Here is a tiny trained network, its code and every weight. The questions are about switching its units off for an input and a target symbol, where a switched-off unit gives its printed mean instead of its output.

import numpy as np


def w(rows, s, z=0):
    codes = np.array(rows[::2]) - 128.0
    scale = np.full(codes.shape[1], s)
    scale[-1] = z or s
    return codes * scale


def norm(h):
    return h / np.sqrt((h * h).mean(-1, keepdims=True) + 1e-5)


def f(y):
    return np.maximum(y, 0)


def softmax(a):
    e = np.exp(a - a.max(-1, keepdims=True))
    return e / e.sum(-1, keepdims=True)


def log_softmax(a):
    a = a - a.max(-1, keepdims=True)
    return a - np.log(np.exp(a).sum(-1, keepdims=True))


def net(x, mask):
    ids = ['αβδζηθλμξπστψω'.index(c) for c in x.split()]
    T = len(ids)
    res = E[ids] + P[:T]
    q, k, v = (norm(res) @ M[0].T for M in (Q, K, V))
    z = softmax(np.where(np.tri(T) > 0, q @ k.T / 4**0.5, -1e9)) @ v
    res = res + np.where(mask[0], z, O[0][:, -1]) @ O[0][:, :-1]
    y = f(norm(res) @ A[0][:, :-1].T + A[0][:, -1])
    res = res + np.where(mask[1:17], y, B[0][:, -1]) @ B[0][:, :-1]
    return log_softmax(norm(res)[-1] @ U[:, :-1].T + U[:, -1])


Q, K, V, O, A, B = {}, {}, {}, {}, {}, {}
E = w([
[44,151,36],'α',
[48,159,35],'β',
[2,112,130],'δ',
[34,190,49],'ζ',
[214,165,88],'η',
[165,43,116],'θ',
[106,132,57],'λ',
[244,153,97],'μ',
[225,159,98],'ξ',
[171,42,111],'π',
[87,47,148],'σ',
[170,176,61],'τ',
[171,67,156],'ψ',
[171,216,210],'ω',
],0.019)
P = w([
[116,146,2],'0',
[111,176,46],'1',
[119,171,66],'2',
[129,154,91],'3',
[139,141,116],'4',
[143,129,139],'5',
[149,118,164],'6',
[156,113,184],'7',
[163,106,198],'8',
],0.0073)
Q[0] = w([
[108,252,102],'H0',
[74,226,142],'H0',
[96,81,108],'H0',
[104,145,44],'H0',
],0.015)
K[0] = w([
[77,171,2],'H0',
[150,163,7],'H0',
[149,68,149],'H0',
[88,72,17],'H0',
],0.013)
V[0] = w([
[116,198,116],'H0',
[174,181,31],'H0',
[105,113,170],'H0',
[1,75,101],'H0',
],0.0085)
O[0] = w([
[88,82,28,38],'H0',
[186,80,254,190],'H0',
[120,135,58,89],'H0',
[114,51,121,252],'H0',
],0.007,0.0026)
A[0] = w([
[78,86,125,135],'N0',
[69,250,128,147],'N1',
[50,91,163,48],'N2',
[121,115,173,98],'N3',
[10,180,98,106],'N4',
[62,171,153,44],'N5',
[29,197,159,2],'N6',
[133,121,182,113],'N7',
[154,149,162,77],'N8',
[51,200,125,138],'N9',
[159,207,81,156],'N10',
[116,100,66,147],'N11',
[143,123,79,94],'N12',
[115,130,183,162],'N13',
[161,123,163,124],'N14',
[148,86,131,147],'N15',
],0.016,0.0086)
B[0] = w([
[131,143,188,232],'N0',
[88,231,212,175],'N1',
[222,196,218,178],'N2',
[137,146,127,140],'N3',
[198,70,108,206],'N4',
[72,1,86,135],'N5',
[124,26,74,139],'N6',
[135,114,110,155],'N7',
[158,150,112,150],'N8',
[221,105,115,171],'N9',
[216,52,238,185],'N10',
[94,187,160,253],'N11',
[85,129,125,155],'N12',
[96,117,91,169],'N13',
[147,156,98,196],'N14',
[79,166,111,254],'N15',
],0.0098,0.0061)
U = w([
[127,4,204,5],'α',
[106,177,71,254],'β',
[140,70,141,172],'δ',
[118,112,148,55],'ζ',
[57,54,127,251],'η',
[80,91,235,123],'θ',
[120,112,146,85],'λ',
[153,115,152,81],'μ',
[176,116,166,63],'ξ',
[155,15,84,138],'π',
[152,248,170,49],'σ',
[84,190,138,249],'τ',
[114,139,173,148],'ψ',
[169,204,86,109],'ω',
],0.017,0.0056)

Each question gives the input, a string of symbols that net reads in full, and the target symbol t.
The units are the heads (4 rows each of Q, K, V and O) and the neurons (one row each of A and B). Each row of codes is followed by its name. A weight is (code - 128) times the scale printed after its matrix; where a second scale follows, it is the last column's (O, A, B and U).
mask holds one flag per unit, heads first, then neurons. A switched-off unit (its flag False) gives its mean, the last column of its rows in O or B, instead of its output. The means were averaged over made-up inputs and are rounded, as every weight is.
A unit's drop is (log p(t) with every unit on - log p(t) with that unit switched off) / (log p(t) with every unit on - log p(t) with every unit switched off).
The circuit of an input: a set's keep is (log p(t) with only the set's units on - log p(t) with every unit switched off) / (log p(t) with every unit on - log p(t) with every unit switched off). Starting from the 12 units with the biggest drops (on a tie, the unit counted first), units are removed one at a time, each time the one whose removal leaves the highest keep (on an exact tie, the one counted first), for as long as the keep stays at least 0.8.
circuit, biggest first: the units of the circuit, biggest drop first
unit that matters most: the unit with the biggest drop
k most important neurons: the k neurons with the biggest drops, biggest first
drop of u: that unit's drop, to one decimal
input σ β π α μ π π θ, target π: 2 most important neurons	(N11; N2)
input σ τ σ μ λ θ π, target π: 2 most important neurons	(N2; N0)
input π τ ω π β π, target π: unit that matters most	N1
input π β α σ π ω π θ, target β: 3 most important neurons	(N10; N15; N0)
input ξ σ μ π ω ω σ σ λ, target τ: circuit, biggest first	(N10; H0; N2)
input π λ σ θ, target η: 3 most important neurons	(N2; N1; N10)
input π λ σ π σ ω λ δ, target α: circuit, biggest first	(N6; N4)
input σ τ τ π ω η λ, target τ: circuit, biggest first	(H0; N10; N2)
input ξ λ μ σ μ π, target η: 4 most important neurons	(N2; N10; N4; N15)
input σ σ ψ π, target ω: 2 most important neurons	(N10; N4)
input τ ω β θ, target β: 2 most important neurons	(N10; N15)
input ξ π π π θ, target π: drop of N11	0.4
input π π σ π π σ ω π, target β: drop of N2	0.2
input σ π π, target η: drop of N15	0.5
input π σ σ μ π σ μ ψ, target ω: most important neuron	(N10)
